Below is a small trained network, with its code and all its weights. Each question gives an input and a class and asks what happens when units are switched off, that is, made to give their printed mean instead of their output.

import numpy as np


def w(rows, s, z=0):
    codes = np.array(rows[::2]) - 128.0
    scale = np.full(codes.shape[1], s)
    scale[-1] = z or s
    return codes * scale


def f(y):
    return np.maximum(y, 0)


def log_softmax(a):
    a = a - a.max(-1, keepdims=True)
    return a - np.log(np.exp(a).sum(-1, keepdims=True))


def net(x, mask):
    res = np.array(x, float).reshape(1, 2) / 4 @ E
    y = f(res @ A[0][:, :-1].T + A[0][:, -1])
    res = res + np.where(mask, y, B[0][:, -1]) @ B[0][:, :-1]
    return log_softmax(res[-1] @ U[:, :-1].T + U[:, -1])


A, B = {}, {}
E = w([
[62,116,254,112,186,211],'x0',
[24,48,88,207,198,82],'x1',
],0.0094)
A[0] = w([
[98,132,223,138,143,160,62],'n0',
[194,153,31,159,71,30,18],'n1',
[56,62,96,181,159,103,22],'n2',
[88,112,253,137,162,220,78],'n3',
[167,181,149,127,80,138,248],'n4',
[211,203,176,48,69,183,38],'n5',
[27,33,96,216,220,86,73],'n6',
[76,140,189,98,168,161,41],'n7',
[202,218,165,67,101,162,80],'n8',
[190,199,164,60,88,164,100],'n9',
[134,84,221,121,163,191,63],'n10',
[167,131,41,157,85,87,201],'n11',
[93,122,166,91,175,189,254],'n12',
],0.0084,0.0099)
B[0] = w([
[167,138,83,104,38,136,165],'n0',
[201,159,59,75,40,154,192],'n1',
[89,157,131,135,79,64,171],'n2',
[177,125,78,77,74,144,208],'n3',
[96,81,179,123,182,140,228],'n4',
[48,178,140,164,85,58,183],'n5',
[57,152,154,141,116,69,236],'n6',
[163,160,72,88,2,115,156],'n7',
[92,154,146,139,120,70,183],'n8',
[83,129,144,145,125,76,187],'n9',
[148,126,115,90,84,131,172],'n10',
[153,77,127,78,161,154,236],'n11',
[157,81,141,87,163,160,245],'n12',
],0.014,0.012)
U = w([
[58,141,147,139,124,67,104],'0',
[204,123,98,94,94,140,112],'1',
[130,82,164,121,253,166,254],'2',
[140,142,130,156,136,145,95],'3',
[136,144,125,174,119,149,101],'4',
],0.022,0.009)

Each question gives the input, the list of numbers given to net, and the class t.
The units are the neurons (one row each of A and B). Each row of codes is followed by its name. A weight is (code - 128) times the scale printed after its matrix; where a second scale follows, it is the last column's (A, B and U).
mask holds one flag per neuron, in row order. A switched-off neuron (its flag False) gives its mean, the last column of its row in B, instead of its output. The means were averaged over made-up inputs and are rounded, as every weight is.
A unit's drop is (log p(t) with every unit on - log p(t) with that unit switched off) / (log p(t) with every unit on - log p(t) with every unit switched off).
The circuit of an input: a set's keep is (log p(t) with only the set's units on - log p(t) with every unit switched off) / (log p(t) with every unit on - log p(t) with every unit switched off). Starting from the 12 units with the biggest drops (on a tie, the unit counted first), units are removed one at a time, each time the one whose removal leaves the highest keep (on an exact tie, the one counted first), for as long as the keep stays at least 0.8.
units of the circuit, in order: the units of the circuit, biggest drop first
k most important neurons: the k neurons with the biggest drops, biggest first
drop when u is switched off: that unit's drop, to one decimal
input [-7,-8], class 0: units of the circuit, in order	(n5)
input [-3,3], class 2: 2 most important neurons	(n5, n3)
input [6,-6], class 0: 2 most important neurons	(n5, n9)
input [-6,5], class 1: 3 most important neurons	(n1, n11, n5)
input [-8,6], class 1: 2 most important neurons	(n1, n11)
input [6,-7], class 0: 3 most important neurons	(n5, n9, n8)
input [-1,3], class 2: drop when n5 is switched off	0.2
input [3,-6], class 0: drop when n9 is switched off	0.0
input [8,7], class 1: drop when n4 is switched off	0.1
input [3,-1], class 2: drop when n1 is switched off	0.5
